[[137 132 105 131 139 127 121 114 116 140 137 136 126 144 136 106]
 [119 122 151 123 117 134 135 141 140 116 120 116 128 114 119 147]
 [119 118 141 113 115 139 144 127 144 125 119 119 115 128 117 144]
 [120 114 126 110 124 141 142 115 139 149 120 118 115 152 122 118]
 [140 147 128 149 137 113 112 135 111 101 138 139 146 100 140 131]
 [117 118 148 114 115 138 143 133 142 122 116 112 114 126 119 147]]
=>
[[137 119 119 120 140 117]
 [132 122 118 114 147 118]
 [105 151 141 126 128 148]
 [131 123 113 110 149 114]
 [139 117 115 124 137 115]
 [127 134 139 141 113 138]
 [121 135 144 142 112 143]
 [114 141 127 115 135 133]
 [116 140 144 139 111 142]
 [140 116 125 149 101 122]
 [137 120 119 120 138 116]
 [136 116 119 118 139 112]
 [126 128 115 115 146 114]
 [144 114 128 152 100 126]
 [136 119 117 122 140 119]
 [106 147 144 118 131 147]]

[[129 121 140]
 [138 113 144]
 [144 111 142]
 [109 152 109]
 [138 113 146]]
=>
[[129 138 144 109 138]
 [121 113 111 152 113]
 [140 144 142 109 146]]

[[138 113 103 122 126 110 132 150]
 [115 139 125 108 143 116 147 129]
 [137 127 136 144 113 144 111 114]
 [138 116 140 133 143 121 139 134]
 [121 142 117 133 110 148 109 109]
 [132 130 138 141 118 144 111 111]
 [145 116 137 145 110 144 111 115]
 [140 114 136 135 141 124 132 136]
 [118 141 117 122 117 134 127 119]]
=>
[[138 115 137 138 121 132 145 140 118]
 [113 139 127 116 142 130 116 114 141]
 [103 125 136 140 117 138 137 136 117]
 [122 108 144 133 133 141 145 135 122]
 [126 143 113 143 110 118 110 141 117]
 [110 116 144 121 148 144 144 124 134]
 [132 147 111 139 109 111 111 132 127]
 [150 129 114 134 109 111 115 136 119]]

[[112 117 117 137 118 137]
 [144 137 136 111 137 124]
 [111 109 109 134 110 135]
 [119 118 116 116 116 148]
 [108 112 108 143 113 106]
 [127 112 115 103 115 147]
 [117 119 123 145 120 106]]
=>
[[112 144 111 119 108 127 117]
 [117 137 109 118 112 112 119]
 [117 136 109 116 108 115 123]
 [137 111 134 116 143 103 145]
 [118 137 110 116 113 115 120]
 [137 124 135 148 106 147 106]]

[[121 127]
 [121 144]
 [112 118]
 [127 128]
 [120 134]
 [126 123]
 [103 138]
 [123 135]
 [144 116]]
=>
[[121 121 112 127 120 126 103 123 144]
 [127 144 118 128 134 123 138 135 116]]

[[137 125 119 127 122 130 127 128 126 122 121]
 [136 128 104 140 131 132 125 141 139 133 137]
 [117 122 112 117 139 128 135 115 115 127 141]]
=>
[[137 136 117]
 [125 128 122]
 [119 104 112]
 [127 140 117]
 [122 131 139]
 [130 132 128]
 [127 125 135]
 [128 141 115]
 [126 139 115]
 [122 133 127]
 [121 137 141]]

[[121 118 145 118]
 [134 143 113 151]
 [132 122 146 113]]
=>
[[121 134 132]
 [118 143 122]
 [145 113 146]
 [118 151 113]]
---
[[138 120 138 132]
 [129 124 145 122]
 [128 135 136 137]
 [126 125 136 107]]
=>
[[138 120]
 [129 124]
 [128 135]]

[[117 121 140]
 [123 117 137]
 [125 143 134]
 [122 113 123]
 [104 106 116]]
=>
[[117 121]
 [123 117]
 [125 143]]

[[144 103]
 [135 122]
 [144 105]
 [132 123]
 [110 102]]
=>
[[144 103]
 [135 122]
 [144 105]]

[[147 132 152]
 [145 121 145]
 [110 125 128]]
=>
[[147 132]
 [145 121]
 [110 125]]

[[122 158 112]
 [111 156 103]
 [123 152 133]
 [115 150 106]]
=>
[[122 158]
 [111 156]
 [123 152]]

[[153 128 136]
 [123 126 123]
 [105 149 136]]
=>
[[153 128]
 [123 126]
 [105 149]]

[[122 138 128]
 [116 128 151]
 [116 149 151]
 [124 137 154]
 [125 128 154]]
=>
[[122 138]
 [116 128]
 [116 149]]
---
[[127 146 121 117 135 128 125 127 138]
 [117 136 133 131 117 117 120 148 118]
 [146 129 121 123 153 146 143 104 149]
 [138 123 129 132 141 139 139 118 136]
 [113 134 136 135 110 112 117 156 111]
 [116 142 130 126 118 116 117 147 121]
 [116 128 138 139 112 116 121 154 110]
 [118 155 121 114 125 118 116 138 133]
 [136 105 142 150 129 135 141 131 118]]
=>
[[127 146 121 117 135 128 125 127 138]
 [146 129 121 123 153 146 143 104 149]
 [113 134 136 135 110 112 117 156 111]
 [116 128 138 139 112 116 121 154 110]
 [136 105 142 150 129 135 141 131 118]]

[[121 131 128 143 127]
 [122 115 136 121 138]
 [124 115 136 119 137]
 [139 143 107 128 107]
 [118 119 138 132 138]
 [115 114 143 130 142]
 [131 119 131 110 133]
 [124 117 135 118 136]
 [121 116 139 123 139]
 [122 130 128 142 127]]
=>
[[121 131 128 143 127]
 [124 115 136 119 137]
 [118 119 138 132 138]
 [131 119 131 110 133]
 [121 116 139 123 139]]

[[121 127 143]
 [114 126 149]
 [144 133 102]
 [128 123 120]]
=>
[[121 127 143]
 [144 133 102]]

[[131 133 154 114 119 149 117 116 129 132 131 112 116 119]
 [134 134 143 115 119 140 115 115 135 130 129 115 115 117]]
=>
[[131 133 154 114 119 149 117 116 129 132 131 112 116 119]]

[[129 123 124 145 120 112 129]
 [130 119 120 147 123 120 125]
 [127 133 132 109 137 143 128]
 [151 118 117 127 136 133 112]
 [128 132 132 109 137 144 126]
 [132 130 129 114 137 141 123]]
=>
[[129 123 124 145 120 112 129]
 [127 133 132 109 137 143 128]
 [128 132 132 109 137 144 126]]

[[132 150]
 [135 138]
 [127 129]
 [144 136]
 [123 133]
 [128 137]
 [130 145]
 [154 122]
 [132 139]
 [146 131]
 [123 114]]
=>
[[132 150]
 [127 129]
 [123 133]
 [130 145]
 [132 139]
 [123 114]]

[[117 134 102]
 [145 136 118]
 [108 141 154]
 [132 135 129]
 [146 139 119]]
=>
[[117 134 102]
 [108 141 154]
 [146 139 119]]

[[136 140 124 143]
 [104 127 136 132]
 [126 131 131 147]
 [125 133 126 134]
 [130 132 126 122]
 [129 125 138 120]]
=>
[[136 140 124 143]
 [126 131 131 147]
 [130 132 126 122]]
---
[[131 119 145 134 128 130 124 134 131 126 123 109 113 118]
 [117 126 127 128 127 114 113 132 132 133 143 114 125 116]
 [138 129 108 131 136 146 134 114 122 133 131 144 130 133]
 [130 128 122 128 130 151 135 140 116 132 128 149 134 128]]
=>
[[131 119 145 134 128 130 124 134 131 126 123 109 113 118]
 [117 126 127 128 127 114 113 132 132 133 143 114 125 116]
 [130 128 122 128 130 151 135 140 116 132 128 149 134 128]
 [138 129 108 131 136 146 134 114 122 133 131 144 130 133]]

[[111 148 126 148 140 124 123]
 [138 125 152 124 138 150 153]
 [111 147 127 148 140 125 123]
 [117 143 131 143 139 129 127]
 [140 122 153 121 136 152 154]
 [143 118 146 116 129 146 147]]
=>
[[140 122 153 121 136 152 154]
 [138 125 152 124 138 150 153]
 [143 118 146 116 129 146 147]
 [117 143 131 143 139 129 127]
 [111 147 127 148 140 125 123]
 [111 148 126 148 140 124 123]]

[[116 102 137 122 131 115 118 147 133 141 111 133]
 [124 115 138 123 128 113 116 148 124 139 105 142]
 [118 102 143 121 130 113 113 145 127 135 112 130]
 [120 102 149 118 133 135 106 145 128 144 122 130]]
=>
[[120 102 149 118 133 135 106 145 128 144 122 130]
 [118 102 143 121 130 113 113 145 127 135 112 130]
 [124 115 138 123 128 113 116 148 124 139 105 142]
 [116 102 137 122 131 115 118 147 133 141 111 133]]

[[129 137 135 119 106 121]
 [125 133 144 138 128 138]
 [130 119 134 139 123 129]
 [130 141 136 116 125 121]
 [119 130 138 123 117 124]]
=>
[[125 133 144 138 128 138]
 [119 130 138 123 117 124]
 [130 141 136 116 125 121]
 [129 137 135 119 106 121]
 [130 119 134 139 123 129]]

[[140 139 110 147 145 117 118 147]
 [125 127 129 127 128 126 130 132]
 [139 142 116 146 143 112 117 147]
 [107 108 148 105 106 145 145 106]
 [122 121 131 123 122 132 133 124]
 [141 142 112 147 145 114 114 149]
 [126 127 126 129 128 128 129 131]
 [118 117 138 114 117 140 135 114]]
=>
[[107 108 148 105 106 145 145 106]
 [118 117 138 114 117 140 135 114]
 [122 121 131 123 122 132 133 124]
 [125 127 129 127 128 126 130 132]
 [126 127 126 129 128 128 129 131]
 [139 142 116 146 143 112 117 147]
 [141 142 112 147 145 114 114 149]
 [140 139 110 147 145 117 118 147]]

[[129 128 123 129 125 129 129 126 129 134 133 142 124]
 [128 128 121 131 126 123 126 133 128 123 135 113 132]
 [129 126 134 129 103 129 126 129 129 124 138 134 131]
 [126 124 117 127 120 127 135 130 125 129 128 132 133]
 [125 128 141 133 126 127 131 128 128 122 124 116 127]
 [126 131 129 126 135 132 124 133 127 119 129 123 132]]
=>
[[125 128 141 133 126 127 131 128 128 122 124 116 127]
 [129 126 134 129 103 129 126 129 129 124 138 134 131]
 [126 131 129 126 135 132 124 133 127 119 129 123 132]
 [129 128 123 129 125 129 129 126 129 134 133 142 124]
 [128 128 121 131 126 123 126 133 128 123 135 113 132]
 [126 124 117 127 120 127 135 130 125 129 128 132 133]]

[[128 140 124 131 101 133]
 [128 128 127 130 123 129]
 [128 130 132 121 118 126]]
=>
[[128 130 132 121 118 126]
 [128 128 127 130 123 129]
 [128 140 124 131 101 133]]
